Here is a tiny trained network, its code and every weight. The questions are about switching its units off for an input and a target symbol, where a switched-off unit gives its printed mean instead of its output.

import numpy as np


def w(rows, s, z=0):
    codes = np.array(rows[::2]) - 128.0
    scale = np.full(codes.shape[1], s)
    scale[-1] = z or s
    return codes * scale


def f(y):
    return y / 2 * (1 + np.tanh(0.7978845608 * (y + 0.044715 * y**3)))


def softmax(a):
    e = np.exp(a - a.max(-1, keepdims=True))
    return e / e.sum(-1, keepdims=True)


def log_softmax(a):
    a = a - a.max(-1, keepdims=True)
    return a - np.log(np.exp(a).sum(-1, keepdims=True))


def net(x, mask):
    ids = ['ΓΞΠστφ'.index(c) for c in x.split()]
    T = len(ids)
    res = E[ids] + P[:T]
    r = res
    for j in range(2):
        rows = slice(4 * j, 4 * j + 4)
        q, k, v = (r @ M[0][rows].T for M in (Q, K, V))
        z = softmax(np.where(np.tri(T) > 0, q @ k.T / 4**0.5, -1e9)) @ v
        o = O[0][rows]
        res = res + np.where(mask[j], z, o[:, -1]) @ o[:, :-1]
    y = f(res @ A[0][:, :-1].T + A[0][:, -1])
    res = res + np.where(mask[2:10], y, B[0][:, -1]) @ B[0][:, :-1]
    return log_softmax(res[-1] @ U[:, :-1].T + U[:, -1])


Q, K, V, O, A, B = {}, {}, {}, {}, {}, {}
E = w([
[96,72,145,79,167,239],'Γ',
[127,253,51,59,74,26],'Ξ',
[69,158,111,29,127,177],'Π',
[158,142,86,154,153,145],'σ',
[210,121,188,132,15,116],'τ',
[106,239,149,173,119,34],'φ',
],0.014)
P = w([
[120,147,85,172,50,154],'0',
[39,73,109,89,168,174],'1',
[193,178,249,91,137,90],'2',
[106,160,179,163,102,98],'3',
[18,43,135,96,184,127],'4',
[195,188,238,82,127,78],'5',
],0.016)
Q[0] = w([
[147,153,159,151,123,110],'H0',
[167,153,121,162,100,113],'H0',
[183,149,164,124,87,116],'H0',
[46,84,157,147,122,125],'H0',
[122,140,132,116,163,126],'H1',
[55,46,31,138,123,119],'H1',
[132,114,2,128,78,132],'H1',
[100,156,171,94,126,123],'H1',
],0.016)
K[0] = w([
[180,132,59,151,95,162],'H0',
[138,216,110,225,115,128],'H0',
[226,138,105,107,87,184],'H0',
[61,130,174,181,96,144],'H0',
[104,145,71,188,107,76],'H1',
[74,49,191,58,245,15],'H1',
[136,135,171,34,206,100],'H1',
[86,99,97,179,85,139],'H1',
],0.011)
V[0] = w([
[121,103,133,139,143,117],'H0',
[140,178,137,129,125,215],'H0',
[190,67,67,167,99,175],'H0',
[107,109,163,81,126,109],'H0',
[94,163,247,60,113,99],'H1',
[232,92,178,161,140,67],'H1',
[191,235,56,130,139,32],'H1',
[185,137,135,2,64,121],'H1',
],0.009)
O[0] = w([
[127,135,113,132,128,126,116],'H0',
[146,126,97,117,122,107,159],'H0',
[155,144,73,139,107,145,107],'H0',
[95,93,136,131,154,160,147],'H0',
[35,94,170,132,8,141,109],'H1',
[166,119,119,63,88,182,12],'H1',
[156,112,86,103,105,63,87],'H1',
[16,173,66,134,55,158,144],'H1',
],0.011,0.012)
A[0] = w([
[41,166,76,63,113,148,83],'N0',
[181,207,82,127,126,159,224],'N1',
[85,86,52,131,105,111,1],'N2',
[125,153,148,86,125,73,165],'N3',
[246,198,178,69,178,148,67],'N4',
[102,197,85,212,96,73,122],'N5',
[76,51,129,119,142,145,71],'N6',
[83,95,78,48,209,149,164],'N7',
],0.011,0.0065)
B[0] = w([
[167,101,214,71,119,131,202],'N0',
[146,153,232,134,209,117,202],'N1',
[110,17,139,122,137,136,151],'N2',
[155,30,105,206,168,146,220],'N3',
[49,131,30,90,70,181,212],'N4',
[118,116,102,78,136,176,252],'N5',
[208,178,32,68,130,173,206],'N6',
[254,156,119,151,64,87,216],'N7',
],0.0083,0.013)
U = w([
[154,101,200,190,158,108,167],'Γ',
[160,46,58,130,95,138,134],'Ξ',
[46,129,72,128,78,191,161],'Π',
[196,136,29,111,127,162,3],'σ',
[201,211,145,66,55,83,133],'τ',
[254,146,119,148,105,26,156],'φ',
],0.0072,0.0039)

Each question gives the input, a string of symbols that net reads in full, and the target symbol t.
The units are the heads (4 rows each of Q, K, V and O) and the neurons (one row each of A and B). Each row of codes is followed by its name. A weight is (code - 128) times the scale printed after its matrix; where a second scale follows, it is the last column's (O, A, B and U).
mask holds one flag per unit, heads first, then neurons. A switched-off unit (its flag False) gives its mean, the last column of its rows in O or B, instead of its output. The means were averaged over made-up inputs and are rounded, as every weight is.
A unit's drop is (log p(t) with every unit on - log p(t) with that unit switched off) / (log p(t) with every unit on - log p(t) with every unit switched off).
The circuit of an input: a set's keep is (log p(t) with only the set's units on - log p(t) with every unit switched off) / (log p(t) with every unit on - log p(t) with every unit switched off). Starting from all 10 units, units are removed one at a time, each time the one whose removal leaves the highest keep (on an exact tie, the one counted first), for as long as the keep stays at least 0.8.
circuit, biggest first: the units of the circuit, biggest drop first
k most important neurons: the k neurons with the biggest drops, biggest first
which heads matter: for each layer, one digit per head in row order, 1 if its drop is at least 0.15 and else 0, layers parted by /
drop when u is switched off: that unit's drop, to one decimal
input Γ Π Γ Γ Ξ Ξ, target Π: circuit, biggest first => [N4; H1; N7]
input σ φ Γ, target σ: circuit, biggest first => [N4; H1]
input σ Γ Γ σ, target σ: which heads matter => 11
input Π τ τ τ φ Ξ, target Γ: which heads matter => 01
input Γ τ τ σ τ, target Π: circuit, biggest first => [H1]
input Π Γ τ Π σ, target φ: 3 most important neurons => [N7; N4; N5]
input Π Ξ Π Ξ τ φ, target Γ: circuit, biggest first => [N6; N7]
input Ξ Γ φ σ Ξ Π, target φ: circuit, biggest first => [H1; N3; N4]
input Π Γ σ Γ Γ Π, target Γ: circuit, biggest first => [H1; N4; N6]
input φ τ Π Ξ Γ τ, target Ξ: circuit, biggest first => [N4; H1; N3]
input φ Π Ξ, target Ξ: circuit, biggest first => [N4; N3; H1]
input Γ φ Γ Γ Ξ, target Ξ: circuit, biggest first => [H1; N2; N3]
input Γ Π τ Ξ Π, target τ: which heads matter => 00
input φ Γ Ξ Π, target φ: 2 most important neurons => [N4; N5]
input τ Γ σ, target τ: which heads matter => 11
input Γ Γ Γ Γ Π τ, target Π: 2 most important neurons => [N4; N7]
input σ σ Ξ φ, target σ: 2 most important neurons => [N4; N5]
input τ Π Γ Γ Γ, target σ: 2 most important neurons => [N6; N7]
input σ σ Ξ Ξ, target σ: which heads matter => 01
input Ξ Γ Γ Γ, target Ξ: most important neuron => [N2]
input Ξ Γ τ σ, target Ξ: 3 most important neurons => [N5; N2; N7]
input σ Π τ τ, target σ: most important neuron => [N4]
input Π Π Π σ, target Π: 2 most important neurons => [N7; N5]
input Γ Γ τ Π, target Γ: 3 most important neurons => [N4; N6; N5]
input τ Π Γ Γ τ σ, target τ: drop when N3 is switched off => 0.2
input Ξ Γ τ τ, target Ξ: drop when N7 is switched off => 0.2
